Below is a small trained network, with its code and all its weights. Each question gives an input and a target symbol and asks what happens when units are switched off, that is, made to give their printed mean instead of their output.

import numpy as np


def w(rows, s, z=0):
    codes = np.array(rows[::2]) - 128.0
    scale = np.full(codes.shape[1], s)
    scale[-1] = z or s
    return codes * scale


def f(y):
    return np.maximum(y, 0)


def softmax(a):
    e = np.exp(a - a.max(-1, keepdims=True))
    return e / e.sum(-1, keepdims=True)


def log_softmax(a):
    a = a - a.max(-1, keepdims=True)
    return a - np.log(np.exp(a).sum(-1, keepdims=True))


def net(x, mask):
    ids = ['ΓΘΠΣΦβδεζημτψ'.index(c) for c in x.split()]
    T = len(ids)
    res = E[ids] + P[:T]
    u = 0
    for l in range(3):
        q, k, v = (res @ M[l].T for M in (Q, K, V))
        z = softmax(np.where(np.tri(T) > 0, q @ k.T / 2**0.5, -1e9)) @ v
        res = res + np.where(mask[u], z, O[l][:, -1]) @ O[l][:, :-1]
        u += 1
        y = f(res @ A[l][:, :-1].T + A[l][:, -1])
        res = res + np.where(mask[u : u + 4], y, B[l][:, -1]) @ B[l][:, :-1]
        u += 4
    return log_softmax(res[-1] @ U[:, :-1].T + U[:, -1])


Q, K, V, O, A, B = {}, {}, {}, {}, {}, {}
E = w([
[121,90,141,128],'Γ',
[148,138,84,150],'Θ',
[145,149,147,128],'Π',
[108,96,170,132],'Σ',
[125,127,168,134],'Φ',
[94,141,121,135],'β',
[128,102,123,121],'δ',
[109,115,177,136],'ε',
[138,137,143,137],'ζ',
[160,110,95,89],'η',
[60,160,109,90],'μ',
[147,251,69,200],'τ',
[40,19,148,109],'ψ',
],0.019)
P = w([
[186,118,126,105],'0',
[76,133,228,64],'1',
[172,61,96,231],'2',
[116,142,168,131],'3',
[80,254,131,80],'4',
[202,63,41,206],'5',
[142,126,160,138],'6',
[114,145,190,46],'7',
[186,45,49,219],'8',
[121,139,155,142],'9',
[92,224,146,80],'10',
[121,96,21,193],'11',
[115,143,161,145],'12',
[113,206,130,72],'13',
],0.0096)
Q[0] = w([
[254,163,170,222],'0.h0',
[97,115,100,232],'0.h0',
],0.0079)
K[0] = w([
[254,156,154,130],'0.h0',
[83,146,212,144],'0.h0',
],0.0097)
V[0] = w([
[28,122,136,189],'0.h0',
[247,120,132,72],'0.h0',
],0.012)
O[0] = w([
[254,44,83,130,6],'0.h0',
[31,114,194,205,231],'0.h0',
],0.011,0.0019)
A[0] = w([
[238,122,88,80,252],'0.n0',
[228,111,99,254,85],'0.n1',
[153,202,192,88,102],'0.n2',
[15,135,71,114,93],'0.n3',
],0.0066,0.0022)
B[0] = w([
[80,143,150,172,254],'0.n0',
[63,123,159,93,178],'0.n1',
[248,129,167,86,183],'0.n2',
[99,127,149,87,227],'0.n3',
],0.011,0.0049)
Q[1] = w([
[192,216,144,106],'1.h0',
[32,144,2,205],'1.h0',
],0.0069)
K[1] = w([
[250,26,124,115],'1.h0',
[105,148,254,179],'1.h0',
],0.007)
V[1] = w([
[200,168,202,148],'1.h0',
[254,62,215,215],'1.h0',
],0.007)
O[1] = w([
[80,152,218,140,108],'1.h0',
[106,83,255,122,1],'1.h0',
],0.009,0.0078)
A[1] = w([
[235,184,254,208,87],'1.n0',
[162,156,85,229,25],'1.n1',
[142,78,214,185,3],'1.n2',
[147,123,54,252,83],'1.n3',
],0.005,0.0064)
B[1] = w([
[164,152,160,209,177],'1.n0',
[109,193,131,64,159],'1.n1',
[83,25,113,160,133],'1.n2',
[61,2,73,253,250],'1.n3',
],0.005,0.002)
Q[2] = w([
[56,179,108,223],'2.h0',
[140,36,134,254],'2.h0',
],0.0069)
K[2] = w([
[87,111,254,157],'2.h0',
[115,107,187,4],'2.h0',
],0.0056)
V[2] = w([
[154,124,118,71],'2.h0',
[160,253,164,164],'2.h0',
],0.0068)
O[2] = w([
[27,89,134,2,17],'2.h0',
[176,215,104,185,253],'2.h0',
],0.011,0.0019)
A[2] = w([
[201,109,124,3,13],'2.n0',
[131,156,200,161,3],'2.n1',
[125,221,149,130,214],'2.n2',
[133,121,71,73,245],'2.n3',
],0.0068,0.0039)
B[2] = w([
[253,104,70,122,154],'2.n0',
[180,45,111,180,143],'2.n1',
[145,123,170,67,255],'2.n2',
[141,136,254,102,227],'2.n3',
],0.0075,0.007)
U = w([
[87,91,123,121,204],'Γ',
[129,153,34,165,81],'Θ',
[153,144,172,154,23],'Π',
[116,106,149,152,161],'Σ',
[149,120,186,172,210],'Φ',
[140,136,122,119,139],'β',
[73,108,162,96,77],'δ',
[139,111,189,138,56],'ε',
[138,138,181,146,80],'ζ',
[53,192,202,32,254],'η',
[176,173,109,9,167],'μ',
[207,209,147,119,11],'τ',
[186,71,137,88,155],'ψ',
],0.011,0.0057)

Each question gives the input, a string of symbols that net reads in full, and the target symbol t.
The units are the heads (2 rows each of Q, K, V and O) and the neurons (one row each of A and B). Each row of codes is followed by its name. A weight is (code - 128) times the scale printed after its matrix; where a second scale follows, it is the last column's (O, A, B and U).
mask holds one flag per unit, layer by layer, with each layer's heads first. A switched-off unit (its flag False) gives its mean, the last column of its rows in O or B, instead of its output. The means were averaged over made-up inputs and are rounded, as every weight is.
A unit's drop is (log p(t) with every unit on - log p(t) with that unit switched off) / (log p(t) with every unit on - log p(t) with every unit switched off).
The circuit of an input: a set's keep is (log p(t) with only the set's units on - log p(t) with every unit switched off) / (log p(t) with every unit on - log p(t) with every unit switched off). Starting from the 12 units with the biggest drops (on a tie, the unit counted first), units are removed one at a time, each time the one whose removal leaves the highest keep (on an exact tie, the one counted first), for as long as the keep stays at least 0.8.
circuit, biggest first: the units of the circuit, biggest drop first
unit that matters most: the unit with the biggest drop
top k neurons: the k neurons with the biggest drops, biggest first
k most important neurons of layer l: the k neurons of layer l with the biggest drops, biggest first
input η η Θ η β η Σ Φ ζ, target Θ: circuit, biggest first -> (0.h0; 1.h0; 0.n3)
input η Π η η β μ η μ τ Φ Γ δ, target Θ: unit that matters most -> 0.h0
input η δ τ τ Π δ μ η ψ Θ, target Θ: top 2 neurons -> (0.n2; 0.n3)
input η η η ε Π Φ μ η η η Φ Γ, target Θ: top 3 neurons -> (0.n3; 1.n3; 2.n2)
input η μ Φ ψ Φ, target ψ: 2 most important neurons of layer 0 -> (0.n2; 0.n0)
input η η η Σ η Θ Π η Θ δ Θ ψ, target Θ: circuit, biggest first -> (0.n0; 0.h0; 1.h0)
input μ μ ζ τ τ β Φ η Θ η Φ μ μ Φ, target μ: top 2 neurons -> (0.n2; 0.n1)
input η Φ μ η Φ μ η ζ ζ, target Θ: circuit, biggest first -> (0.h0; 0.n3; 1.h0)
input η μ η Θ η ζ η τ η μ μ η, target Θ: top 2 neurons -> (1.n3; 0.n3)
input η Φ η, target Θ: top 3 neurons -> (0.n3; 2.n3; 1.n3)
input η η β, target Θ: circuit, biggest first -> (0.h0; 1.h0)
input η β μ η Φ η η δ μ Φ δ Σ, target Θ: 2 most important neurons of layer 0 -> (0.n3; 0.n2)
input μ η ψ η μ μ η η η ψ η β η Θ, target η: circuit, biggest first -> (2.h0; 0.h0)
input Φ ζ τ, target Φ: unit that matters most -> 1.h0
input η ψ Φ η Σ β, target Θ: top 4 neurons -> (0.n0; 0.n3; 1.n3; 2.n2)
input Φ μ μ η η η Φ η Θ, target Φ: circuit, biggest first -> (0.h0; 1.h0)
input η ζ η η η Θ τ η Θ Σ μ Π, target Θ: top 2 neurons -> (1.n3; 0.n3)
input η μ η η η Θ η Θ η η μ Φ, target Θ: top 3 neurons -> (1.n3; 0.n2; 0.n3)
input η μ η Γ η η μ η μ Θ η ψ, target Θ: 2 most important neurons of layer 0 -> (0.n0; 0.n3)
input η Φ μ μ ε, target μ: circuit, biggest first -> (0.h0)
input η τ Σ Φ, target Φ: 2 most important neurons of layer 0 -> (0.n2; 0.n3)
input μ Σ η Φ μ, target μ: top 2 neurons -> (2.n0; 0.n2)
input Σ Θ η τ Φ, target τ: 2 most important neurons of layer 0 -> (0.n2; 0.n3)
